Below is a small trained network, with its code and all its weights. Each question gives an input and a class and asks what happens when units are switched off, that is, made to give their printed mean instead of their output.

import numpy as np


def w(rows, s, z=0):
    codes = np.array(rows[::2]) - 128.0
    scale = np.full(codes.shape[1], s)
    scale[-1] = z or s
    return codes * scale


def f(y):
    return y / 2 * (1 + np.tanh(0.7978845608 * (y + 0.044715 * y**3)))


def log_softmax(a):
    a = a - a.max(-1, keepdims=True)
    return a - np.log(np.exp(a).sum(-1, keepdims=True))


def net(x, mask):
    res = np.array(x, float).reshape(1, 3) / 4 @ E
    y = f(res @ A[0][:, :-1].T + A[0][:, -1])
    res = res + np.where(mask, y, B[0][:, -1]) @ B[0][:, :-1]
    return log_softmax(res[-1] @ U[:, :-1].T + U[:, -1])


A, B = {}, {}
E = w([
[102,211,48,244,179,8,178,251,105,152],'x0',
[89,48,200,58,215,93,155,156,40,188],'x1',
[237,189,127,141,200,166,97,119,37,46],'x2',
],0.016)
A[0] = w([
[95,94,93,154,128,155,118,141,171,128,191],'neuron 1',
[109,76,171,65,125,186,59,128,155,119,218],'neuron 2',
[88,93,146,116,144,163,68,162,139,140,6],'neuron 3',
[176,116,178,88,134,175,61,95,113,72,147],'neuron 4',
[124,100,172,92,178,122,128,172,60,124,61],'neuron 5',
[101,178,96,193,150,60,165,253,111,150,120],'neuron 6',
[71,153,87,139,58,143,124,122,210,149,228],'neuron 7',
[195,171,149,106,190,129,88,134,65,98,64],'neuron 8',
[170,78,190,69,104,210,73,32,138,102,233],'neuron 9',
[207,202,108,185,146,183,101,85,117,68,166],'neuron 10',
[89,94,144,106,156,126,126,168,151,196,184],'neuron 11',
[166,77,163,90,182,109,160,167,52,113,63],'neuron 12',
[44,52,181,92,179,105,136,172,126,172,125],'neuron 13',
],0.017,0.012)
B[0] = w([
[50,55,179,145,150,128,161,128,191,125,155],'neuron 1',
[183,53,214,173,170,109,197,59,86,104,205],'neuron 2',
[174,154,150,167,148,128,42,127,112,104,139],'neuron 3',
[95,89,106,92,66,176,138,144,163,189,204],'neuron 4',
[50,129,114,149,168,85,247,129,164,180,169],'neuron 5',
[123,234,2,99,6,109,96,227,91,207,230],'neuron 6',
[45,139,177,232,153,58,239,181,203,115,190],'neuron 7',
[44,130,80,229,145,49,122,211,207,68,179],'neuron 8',
[61,28,133,71,150,232,144,132,207,232,254],'neuron 9',
[197,157,66,72,103,228,34,177,111,119,206],'neuron 10',
[166,85,173,79,120,140,162,91,86,174,177],'neuron 11',
[64,71,184,202,141,76,180,191,214,166,174],'neuron 12',
[155,135,104,32,40,188,67,61,27,196,199],'neuron 13',
],0.013,0.059)
U = w([
[72,65,205,181,211,154,181,114,215,115,246],'0',
[135,111,116,35,92,225,74,137,95,206,149],'1',
[73,190,132,208,124,7,188,159,121,136,139],'2',
[240,218,73,157,118,143,55,132,87,57,125],'3',
[150,64,232,75,177,182,127,29,61,133,16],'4',
],0.015,0.011)

Each question gives the input, the list of numbers given to net, and the class t.
The units are the neurons (one row each of A and B). Each row of codes is followed by its name. A weight is (code - 128) times the scale printed after its matrix; where a second scale follows, it is the last column's (A, B and U).
mask holds one flag per neuron, in row order. A switched-off neuron (its flag False) gives its mean, the last column of its row in B, instead of its output. The means were averaged over made-up inputs and are rounded, as every weight is.
A unit's drop is (log p(t) with every unit on - log p(t) with that unit switched off) / (log p(t) with every unit on - log p(t) with every unit switched off).
The circuit of an input: a set's keep is (log p(t) with only the set's units on - log p(t) with every unit switched off) / (log p(t) with every unit on - log p(t) with every unit switched off). Starting from the 12 units with the biggest drops (on a tie, the unit counted first), units are removed one at a time, each time the one whose removal leaves the highest keep (on an exact tie, the one counted first), for as long as the keep stays at least 0.8.
units of the circuit, in order: the units of the circuit, biggest drop first
most important unit: the unit with the biggest drop
top k neurons: the k neurons with the biggest drops, biggest first
drop when u is switched off: that unit's drop, to one decimal
input [-5,-7,-1], class 0: most important unit => neuron 7
input [-8,6,-2], class 4: top 2 neurons => (neuron 2; neuron 6)
input [7,-1,7], class 3: units of the circuit, in order => (neuron 10; neuron 9)
input [-4,6,1], class 0: top 3 neurons => (neuron 6; neuron 12; neuron 5)
input [-7,2,-7], class 4: top 2 neurons => (neuron 2; neuron 13)
input [2,-1,1], class 3: top 3 neurons => (neuron 9; neuron 4; neuron 13)
input [-1,2,1], class 0: top 2 neurons => (neuron 6; neuron 10)
input [-5,3,-3], class 4: top 2 neurons => (neuron 6; neuron 2)
input [-2,3,-1], class 4: top 2 neurons => (neuron 6; neuron 10)
input [2,-7,1], class 3: top 2 neurons => (neuron 9; neuron 10)
input [-4,1,-6], class 4: top 2 neurons => (neuron 13; neuron 8)
input [1,-6,-2], class 2: drop when neuron 9 is switched off => 0.7
input [-1,-4,-6], class 0: drop when neuron 6 is switched off => 0.4
input [-7,4,-7], class 4: units of the circuit, in order => (neuron 2)
input [8,-4,5], class 3: drop when neuron 9 is switched off => 0.2
